Below is a small trained network, with its code and all its weights. Each question gives an input and a class and asks what happens when units are switched off, that is, made to give their printed mean instead of their output.

import numpy as np


def w(rows, s, z=0):
    codes = np.array(rows[::2]) - 128.0
    scale = np.full(codes.shape[1], s)
    scale[-1] = z or s
    return codes * scale


def f(y):
    return y / 2 * (1 + np.tanh(0.7978845608 * (y + 0.044715 * y**3)))


def log_softmax(a):
    a = a - a.max(-1, keepdims=True)
    return a - np.log(np.exp(a).sum(-1, keepdims=True))


def net(x, mask):
    res = np.array(x, float).reshape(1, 7) / 4 @ E
    y = f(res @ A[0][:, :-1].T + A[0][:, -1])
    res = res + np.where(mask, y, B[0][:, -1]) @ B[0][:, :-1]
    return log_softmax(res[-1] @ U[:, :-1].T + U[:, -1])


A, B = {}, {}
E = w([
[79,167,47,111,68,153,180,73,88,147,115],'x0',
[103,143,165,128,112,118,104,128,87,160,133],'x1',
[126,137,125,132,126,124,116,134,129,121,129],'x2',
[160,137,170,86,206,254,152,186,68,55,131],'x3',
[44,101,123,77,120,9,239,237,176,118,204],'x4',
[144,229,149,60,164,112,105,103,198,118,81],'x5',
[156,103,142,39,56,138,73,63,183,118,235],'x6',
],0.0087)
A[0] = w([
[129,66,132,194,89,158,164,155,70,104,207,56],'n0',
[87,197,80,88,78,141,205,97,62,100,126,68],'n1',
[66,169,122,102,130,67,192,196,136,113,161,12],'n2',
[158,78,212,137,192,67,89,161,143,106,136,109],'n3',
[157,127,144,52,82,136,99,119,138,83,232,65],'n4',
[127,166,119,156,134,91,152,156,135,118,90,109],'n5',
[138,251,186,51,158,116,171,120,172,128,111,38],'n6',
[122,163,149,73,171,212,167,177,64,73,167,3],'n7',
[127,174,131,179,193,92,170,195,83,102,103,48],'n8',
[121,131,152,90,141,94,156,150,121,93,181,38],'n9',
],0.011,0.0031)
B[0] = w([
[115,133,85,24,159,81,31,143,107,76,103,212],'n0',
[163,124,171,143,179,180,111,207,224,154,220,203],'n1',
[180,182,137,166,90,168,118,52,75,73,107,245],'n2',
[138,168,107,147,111,190,135,156,179,131,235,211],'n3',
[85,72,177,173,185,128,180,139,134,199,11,249],'n4',
[97,83,130,135,138,101,117,135,129,179,111,165],'n5',
[107,76,75,74,133,95,69,164,51,66,151,210],'n6',
[122,161,115,194,54,41,151,72,136,139,155,226],'n7',
[105,75,162,97,156,148,172,128,155,187,61,200],'n8',
[151,160,108,94,119,167,133,114,136,164,89,190],'n9',
],0.012)
U = w([
[72,105,156,129,155,142,185,154,109,160,53,191],'0',
[237,200,134,146,90,221,102,79,57,92,61,152],'1',
[88,110,69,53,137,77,89,174,83,71,134,17],'2',
[97,153,96,199,61,2,149,104,148,140,150,254],'3',
[142,157,138,125,135,202,141,197,165,135,202,7],'4',
],0.0095,0.0027)

Each question gives the input, the list of numbers given to net, and the class t.
The units are the neurons (one row each of A and B). Each row of codes is followed by its name. A weight is (code - 128) times the scale printed after its matrix; where a second scale follows, it is the last column's (A, B and U).
mask holds one flag per neuron, in row order. A switched-off neuron (its flag False) gives its mean, the last column of its row in B, instead of its output. The means were averaged over made-up inputs and are rounded, as every weight is.
A unit's drop is (log p(t) with every unit on - log p(t) with that unit switched off) / (log p(t) with every unit on - log p(t) with every unit switched off).
The circuit of an input: a set's keep is (log p(t) with only the set's units on - log p(t) with every unit switched off) / (log p(t) with every unit on - log p(t) with every unit switched off). Starting from all 10 units, units are removed one at a time, each time the one whose removal leaves the highest keep (on an exact tie, the one counted first), for as long as the keep stays at least 0.8.
circuit, biggest first: the units of the circuit, biggest drop first
unit that matters most: the unit with the biggest drop
top k neurons: the k neurons with the biggest drops, biggest first
drop of u: that unit's drop, to one decimal
input [3,-1,2,-8,-4,8,2], class 2: unit that matters most : n6
input [-7,-7,5,4,-6,1,6], class 4: top 3 neurons : (n3 n2 n8)
input [8,-4,-2,1,5,5,4], class 4: top 2 neurons : (n1 n0)
input [-1,1,-7,6,-4,-7,0], class 2: top 2 neurons : (n0 n2)
input [7,6,-4,-3,0,7,-2], class 2: top 2 neurons : (n6 n3)
input [-5,3,-6,7,-6,-5,-5], class 3: top 2 neurons : (n7 n2)
input [-2,5,0,1,0,-7,5], class 2: top 2 neurons : (n0 n8)
input [4,0,4,-6,8,-1,-6], class 1: top 2 neurons : (n2 n4)
input [1,2,-7,-8,-8,-8,8], class 0: top 4 neurons : (n2 n7 n4 n6)
input [-8,-2,8,3,-4,-6,-1], class 4: top 3 neurons : (n3 n2 n6)
input [-8,-2,0,-4,-3,-5,-1], class 4: top 2 neurons : (n3 n7)
input [6,-7,-2,8,8,6,5], class 1: top 3 neurons : (n2 n9 n5)
input [8,-5,8,-5,1,6,5], class 4: top 2 neurons : (n1 n0)
input [-6,-6,5,4,-6,-5,-6], class 0: top 2 neurons : (n8 n2)
input [8,2,4,-5,0,0,2], class 4: circuit, biggest first : (n1)
input [-8,-4,-6,-5,-7,5,2], class 4: circuit, biggest first : (n2 n3)
input [-6,5,-1,-8,8,-3,6], class 1: circuit, biggest first : (n2 n9)
input [-1,-7,-7,6,-3,4,1], class 3: circuit, biggest first : (n7 n2)
input [-8,-2,0,2,-7,6,1], class 4: drop of n2 : 0.6
input [2,7,2,1,-1,6,-4], class 2: circuit, biggest first : (n6)
input [-5,1,-1,-4,3,2,5], class 0: drop of n4 : 1.4
input [-1,0,-7,4,0,8,8], class 0: drop of n4 : 3.1
